[  4 -10  28   7 -22 -39   2  32  22   6   6  -8 -15 -52 -27   5 -33 -21
  11 -11   8  28 -20 -11 -35  18 -31 -10  48   5 -28   8 -13  -2  12  -9
  24  -2 -13  36   0  11   3 -24 -36 -23  -4  39  14  18  -6 -14  55  -4
   2  -7  54  36 -22  -5]  [32]:tazav
[-18 -15  25  11  -6   1 -28   8  10  -3  -1 -10  -9 -10  19  -2 -17  10
  -2   5  10  21 -13 -11 -20  48 -17  -2  26 -15  -1   5  13  -3   1  -7
   5  21 -11   6   8  14   3   2 -11  -1   4   4  -2   0 -24  -1  14   5
 -20  14   1   7   9   7]  [33]:basi
[ 12 -10   6 -23   0   0 -39 -11   6  -6  19  -9   9   5  19  -8 -12  -7
   8  10  13   8 -10  -2 -24  15  -6   6  30  -6   1  -1  11 -10 -11 -10
   3   8 -12 -38  -8  -9   7 -12  17 -12  -9  16 -34 -13   0 -34 -25   1
   1  21   4   0  12  26]  [33]:Sozu
[-24  14   3 -10  10  20 -10  -2   5  -1  -6  -5  19  16   7  -7  13  10
   2   8   8   4  -1  -4  15  17  -3  -6   8   0 -15   1  10 -16   4  -7
  -1   8 -10 -36  -2   6   1  17  12  18  -1 -18 -39  -6  -2 -20 -27  -6
  -6  26 -20 -32 -12  12]  [28]:dede
[ 24 -20  13 -21   7 -19 -37  -2  -1  -6  12 -21   1  18  27  -1 -11   5
   0  -8  20   6 -20  -5 -33  21  -7  11  13 -17  21 -10   1   3   0  -8
  21  12  -7  -4   8  -4   9   2  -6   1  -1  -6   3 -10  -7 -29 -29   6
  -9  -6 -22   5  47  46]  [33]:fil
[ 37  13 -30  11  -4 -65  17   0   0  18   4   6   7 -20   0  26 -24  -5
  32 -10  10  15 -10 -21  25 -78 -17  11   1  -5 -12 -28 -13  -2  23  21
  17 -16  12  18  25 -20  12 -23  -9 -39  -1  26  24  -2  29  38  66  -8
  12 -15  33  59  46  -2]  [32]:togam
[  5 -10   1   1 -20 -36   9  35  11   6   3 -19 -16 -36  -6   5 -18 -15
   6  -6  -1  21 -22 -19 -12  -4 -21 -30  30  -4 -20   4 -24 -23  18  -9
  34   7 -10  25 -16  18   2 -22 -29  -9  -4  -4  -5  14  -8 -10   5  -1
 -14   0  19   4  23  44]  [32]:togam
[-26 -10  34 -18  37  16 -16  13  12  -9  -5 -11  17  25  11 -17  12  18
 -14   4  20  -2  -4   3  -2  38   4  -8  -7  -8  -4   8  14  -6   5 -16
  -6  20 -13 -15   0   4   4  36   3  44  -4 -31 -24   1 -10 -33 -35  -5
  -8  11 -32 -40  -5  24]  [28]:dede
[  2 -26  12  -7 -18  -5 -48  12  18 -16   8 -24  -4 -14  18  -7 -14   4
   2   0  18  31 -29 -20 -40  77 -27  -7  49 -10  -2   5   5 -16   0  -9
  18  26 -17  -5   0  34   3  -9 -15   2   2   2 -22  -2 -37 -33 -20   8
 -33  24 -11  -6  14  46]  [33]:basi
[ -9  12  -5 -11 -13   8 -15  10   1 -17   4 -13  28   5  10  -3  14   6
  10   4   6  31 -18 -22   0  52 -19 -15  54   4 -25  -9  -1 -30   5 -16
  14  13 -19 -37  -7  30   4  15 -10   4   1 -15 -46   1 -20 -36 -49 -12
 -21  34 -12 -29  -8  36]  [28]:peken
[ 29  -8 -17 -16  24 -19 -24 -15   9   0   8   0  15  20   2   0  -9  11
  15  -4  25  19 -11 -16   9 -37  -6  11 -12 -19  -5 -15  11   1   3  12
  11  11   1 -17  28  -4  10   0   0   1  -4   7 -15 -11  13   4 -10  -1
  -6  -4 -15   3  41  15]  [33]:fil
[-15  65  17  -9 -17  -8  -4  13 -19 -13  13 -16  22  24   1   3  15   2
 -11  -8  16  10 -16  -9   3  33 -19   1  31   2 -10 -20 -21 -18  17 -36
  16 -15  -6 -10   6   5  21  30  -1 -10  10 -19 -11  -2  -9 -19 -34  -5
  -7  11 -10 -11   4  40]  [28]:gal
[-20   4  78 -29  29 -21 -14  50  29 -13   4 -29   2  13  -2 -15   1  21
 -29  -6  47  -3 -20  -3 -29  40  -1  -9 -19 -14  -3  15   2   3  18 -28
  18  20 -17  24  10   7  12  45 -14  62   0 -38   4  10 -19 -46 -20   1
  -6  -7 -30 -31   5  57]  [33]:fil
[-57  16  58   3  -3  21 -10  42  19  18   1 -23  -9   2 -14 -20  -1   3
 -29  -1  18  10 -22  -9 -18  78 -24 -26  40 -19 -25  27  -5  -8  23 -32
  19  17 -26  16  -4  27   3  29 -28  21   3 -18 -31  17 -33 -43 -18  -9
 -29  24 -10 -53 -15  26]  [28]:dede
[ 11 -30  24 -19  14   4 -52  -2   5 -15   5 -14  17  15  36 -12 -10   7
  -3   4  28   3 -13  13 -41  44  -6   4  22  -3   9  -3  24  -6  -5 -16
  -7   7 -20 -30  -4  -9   7  22  12  19 -14   1  -9 -15  -3 -53 -22   1
  -2   8 -18   9   1  20]  [33]:Sozu
[-19  24 -13   7   3   1   5  -5   1   7  -3   6  17   4  -3   1   5  11
   4   3  -2  17   0 -11  30   3 -11   0  20 -11 -13  -7  -2 -10  12   7
   7  13   2  -8  15  10   3   6 -13 -13   1  -7 -25   3  -6  16 -10 -10
 -23  18   1 -18  14  -3]  [28]:peken
[ 16   2  15   8  -5 -24  -7   5  15  20  14  13   6 -32  -8   8 -44 -12
  25  -2   6  24   2  -8 -17 -24 -15   7  36  -5 -17  -6   4  13  -1  19
   9   2  -6  16  17 -19   3 -30 -18 -54 -14  59   3   3  23  15  67 -16
  15  -3  63  62  -7 -55]  [32]:tazav
[ -6  16  44 -13 -24 -43  -5  36  26 -25  21  -6  -7 -32 -14  -1 -17  11
   1   0  17  35  -3 -23 -29   8 -13   9  13  -2   2  -1 -11   4  -6  -1
  19  14   5  41  20  14   0  -3 -29 -13   8  25   2  12  -9  15  33  -2
   2   1  42  19 -11  13]  [32]:Gada
[ -1 -18  37 -11   7  -1 -24  21   6 -12   5 -27 -11  10   6 -13  -2   1
 -21 -12  19  -2 -25   1 -34  66  -9  -7  10 -18   3  11  -4   0   8 -24
  10  11 -16  15  -5  10   7  14 -14  28  -1 -25   9   6 -22 -50 -32   7
 -19  -4 -30 -21  22  49]  [33]:fil
[-16   6  32  -4  13   1  -6  21  13 -10  -4  -1  26  13   6  -7   6  23
  -5   3  19  13   0 -13   5  33  -9  -8  13  -5 -17   1   5  -4   7  -9
   0  14 -10   0  12   7   6  36 -19  20  -2 -18  -8   5  -2 -17  -7  -8
  -7   7  20 -14 -15  -1]  [28]:gal
[ 21 -27  -1   3  29 -17 -14  -4  -6  -9 -10  -2  22  16  19   3  -2  22
   1  -1  22   1  -4   7  -2  -9  -4   6 -14 -10   5 -14  13  11   9   8
  -6   3  -8   3  30  -5   4  27  -1  25  -6 -14  33  -4  12  -5   4  -3
  -7 -17 -24  24  20  -7]  [33]:fil
[-12  27  -9 -15   7   6 -10   0  -3  -5  -1  -8  30  24   1  -6  17   9
   4   0  13  15 -10 -19  19  17 -10  -6  20  -7 -17  -7   0 -22   9  -9
  13  12 -10 -33   5  16  10  20   2   6   2 -17 -44  -2  -3 -20 -54 -11
 -15  25 -19 -35   5  34]  [28]:peken
[  8 -12  -4  16 -16 -24  -1   6  -7  13  -4 -13 -15 -17  18  11 -17 -12
   3   1  -8   6 -15  -1  -8  -4 -17  -3  27  -5  -5  -2  -5 -11  16  -5
   1  -8  -4  16  -7  -6   5 -12 -12 -18  -2   2  24  -3  -4  -6  31   3
  -4  -3  11  29  26   8]  [32]:tazav
[-21   9  18  -9  16   1  -1  22  21   2   0 -13  25   4 -15 -11   5   8
   0   4  19  14  -3 -13  14  13  -6 -11  13  -8 -25   4   9 -11   7  -9
  12  16 -19 -13  11  12   4  20  -3  19  -2  -3 -42   4   1 -18 -13 -16
 -10  18   0 -28 -20  -1]  [28]:dede
[ 34  24 -33 -17  12 -22 -18 -23   6   2   4   9  27  19  -1   5  -7   6
  27  -4  21  17  -3 -26  21 -70  -8  17 -13 -12   0 -22   4   1   6  15
  17   6  10 -28  31   0  15 -12  12 -21   0  24 -28 -17  17  27  -7  -3
  -1   6  -4  16  37  10]  [33]:fil
[-18   7  45 -24 -15  10 -52  17  20  -2  26 -26  -1  -1  -2 -20 -17 -12
  -4   1  28  18 -22  -6 -50  78 -23  -1  58  -6 -13  14  12 -12  -6 -32
   9  12 -25 -26 -12   9   9  -8   1 -10  -5  28 -46  -6 -24 -50 -23  -3
  -6  30  11 -11 -18  28]  [33]:Sozu
[ 15 -15   1 -15 -14 -29 -19   1  15 -13  14  -8 -17 -30  10   3 -21  -2
  17   6  -5  21 -11 -26 -10 -24  -4  21  10 -10  14  -1   0   3 -14   8
   5  31   8  18   2   6  -2 -41 -16 -18   4  21 -17   3 -14  24  24   7
  -7   8  28  16  30  17]  [32]:Gada
[ 30  -6 -16  15  12 -44  -4  -4  12  20  -2  12   9 -14   6  18 -35  -1
  29  -2  17  18  -5 -13  15 -74 -19  14   3  -8 -14 -17  10   4  19  22
  10  -7   0   1  34 -26  17 -13   1 -26  -9  36  15 -11  30  25  77  -5
   4  -7  28  61  23 -26]  [32]:togam
[  6  -8  36 -22  -3 -12 -43  13   3 -28   6 -17  30   8  42 -30 -10  14
   1   9  27  16 -10   8 -40  31  -7   8  38   5   0 -16  15 -14 -12 -17
 -10   1 -17 -29  -2 -13  10  20  10   4 -12   5   2  -8   1 -44  -1   2
  11   9  10  23 -11  12]  [33]:Sozu
[  2  21  -6 -16 -18  16 -38 -22 -11  -6  16 -14  12  20  24  -4   2  -5
   0   0   4  11 -12  -3 -15  41 -13   7  46  -5  -1  -9   3 -15  -4 -15
   5   1 -10 -43 -12   2  11  -4   8 -24   3   4 -33 -16 -17 -24 -46   1
  -2  23  -9  -9  13  33]  [33]:Sozu
[-15  15  -9 -11  -7   4  -4   3  -3  -6   0  -1   7  -1   5  -3   8   5
   7   9   0  11   2 -15  20 -12  -2  -4   3   1  -4   8   2 -18  -1  -8
   6  11   0 -21  -4  11  14  -7   6   1   6  -3 -40  -2 -13   8  -9   2
  -8  24  -7 -23  -5  21]  [28]:dede
[ -8 -15  30  14 -27 -16  -2  38  23   4  10 -10 -21 -49 -23  -1 -29 -19
   7  -6  -3  27 -18 -16 -32  51 -26 -15  54  -1 -25  15  -9  -4   4  -6
  25  15 -14  40   1  24  -2 -26 -41 -23  -8  30  -5  21 -19 -16  35  -7
 -10   7  47  15 -18  -7]  [32]:tazav
[ 17 -13 -10  20 -36 -33  18  33   3   8   1 -17 -34 -46 -22  12 -17 -28
   6 -14 -13  14 -28 -10 -22  15 -24 -11  37   2 -18   9 -27 -12  15  -6
  25  -9  -1  39 -12  26  -2 -32 -37 -21   2  10  22  16 -15  -7  26   4
 -19 -11  31  17  12  26]  [32]:tazav
[ -5   3 -32  -2  -2  19  -3 -16  -1 -20  -6   7  41   6  10  -2  20  19
  15   6  -3  29   3 -21  26  29  -5 -13  35   4 -19 -16  10 -28  -3   6
   1  16 -10 -44   7  28  -2  11  -6   5   0 -17 -43   3 -10  -5 -41 -12
 -18  29 -12 -27 -10   0]  [28]:peken
[ 19 -10 -20  -7 -12  -4 -24 -13  -3 -16  12 -13  10   5   1  -4   3   2
   6 -11   0  25 -17 -18  -9  49 -14   1  40 -10  -2 -11  -5  -7  -5  -2
  12  25  -8 -11   2  23  -1  -7 -18  -5   2  -6 -25  -1 -21 -20 -59  -2
 -28  12 -12 -14  27  39]  [33]:basi
[-12 -12  44  -5   1 -21   5  40  17  -3   2 -10 -14 -26  -8 -11 -11   4
  -6  -7   5  13 -19  -9 -20  28  -7  -9  17  -8  -7  12  -9   2   1  -3
   5  22  -8  42  -3   8  -7   8 -34  10  -2  -3   0  26  -6 -12  19 -10
   0  -7  34  -6   1  15]  [32]:Gada
[  5 -37  11  -6  -5 -12 -44  14  15 -12  -4 -30  -1 -18  34  -3 -13   6
   3   8  13  28 -32 -17 -35  52 -23 -13  50 -12  -8   3  11 -19   4 -20
  12  23 -22  -5  -4  23   5  -4 -19   8  -4 -13 -15  -1 -36 -34  -7  12
 -34  20 -19   3  26  47]  [33]:basi
[  7 -34  21   7   5 -23 -13  25  12  13  -4 -18  -5 -19  12   1 -23  -9
   4  -7  10  14 -25  -5 -26  29 -19 -14  41  -9 -22   5  -3 -11  13  -5
   5  12 -23  19  -5   3   0  -5 -28  -2 -14  -2   9   8  -4 -39  16  -5
 -12  -4   8  10  13  13]  [32]:togam
[-33  22  29   2 -27   2 -14   5  -6 -16  -2 -18   4   2  39   4   4  18
 -10  10   3  19 -11 -11 -13  58 -17   3  37  -6   3 -10   0 -19  11 -22
   0   9  -7   3   1  11   7  20   2  -9  10 -21   5   3 -30  -7   0   5
 -17  20   0  -2   9  21]  [28]:gal

[-25   6  -5   6   1  11   6  11  -8   3   5  29 -21   6  21   4  -7  -7
 -26 -28  -4  26 -29   8  33   1  -6 -15  -6   6   9  13   4  11  15   5
   9 -13   7  23   6 -21  17  22  -9  16   6 -12  -5 -23   1 -19 -30  -6
  -2 -15   5 -15 -36  10]  G:dadi
[-17   9  -6  30 -15   3  -8 -13  18 -27 -49  21  -5  10  16  -9 -10  16
   6 -30   8  -2 -34  -1 -11   2  -7  -5  -7   5   4   6 -25 -34 -16 -15
  -2  -5  13 -21   6 -18   4   4  -6  44   0  20   2  -9  13  -2   1   3
   3   1  -5 -37 -19  -2]  G:gibaz
[ 29  -5  10 -10 -35  -2   3  17 -25  16  25 -12  33 -13 -10 -14  11  -7
 -31  26  49 -13  11  15  11  -9  -8 -10  15  15 -16 -10  13 -18  -5  25
 -23  -8 -23  27  32 -19  11  16  -3 -25  -9  16  -9  -3 -18   7   0  19
  -6  -3  -5   1  10  12]  K:Paru
[-23  -5   5  13 -12   9  14  19 -49 -12 -16  19  21 -17  25   4 -14   2
 -52   7  37 -10 -38  19  16 -17  11 -15   4  27  23   2  -5 -47  -3 -20
  45 -15   9  15  16 -31   9  15 -47  25 -18   9  -5 -23  -6   0 -18  26
  -9  -7   1 -66 -35   4]  G:dadi
[-26 -11  12  23 -15   5  11   1 -48 -30 -28  19  15  -1  21  14 -14  14
 -26   2  14 -22 -36   9   4 -19   8   0 -11  13  19   3  13 -36 -13 -26
  25 -16  27  -4  14 -36   2  23 -40  41 -10  33   2 -13  -5  -3  -8  25
 -11   1  10 -69 -15  -1]  G:dadi
[-30  -2  -6  13 -18  -3   4   5 -22 -20   4  34   3   2  26 -13 -16  11
 -40 -27  24  -8 -37  16  17  -1 -13 -24 -17   9  13   0  -9 -17  -1   3
 -15  -7   6  17  26 -21  19  31 -19   8   3  -7 -18 -21 -12  -4 -22  -7
  -8 -14   3  -4 -57   6]  G:gibaz
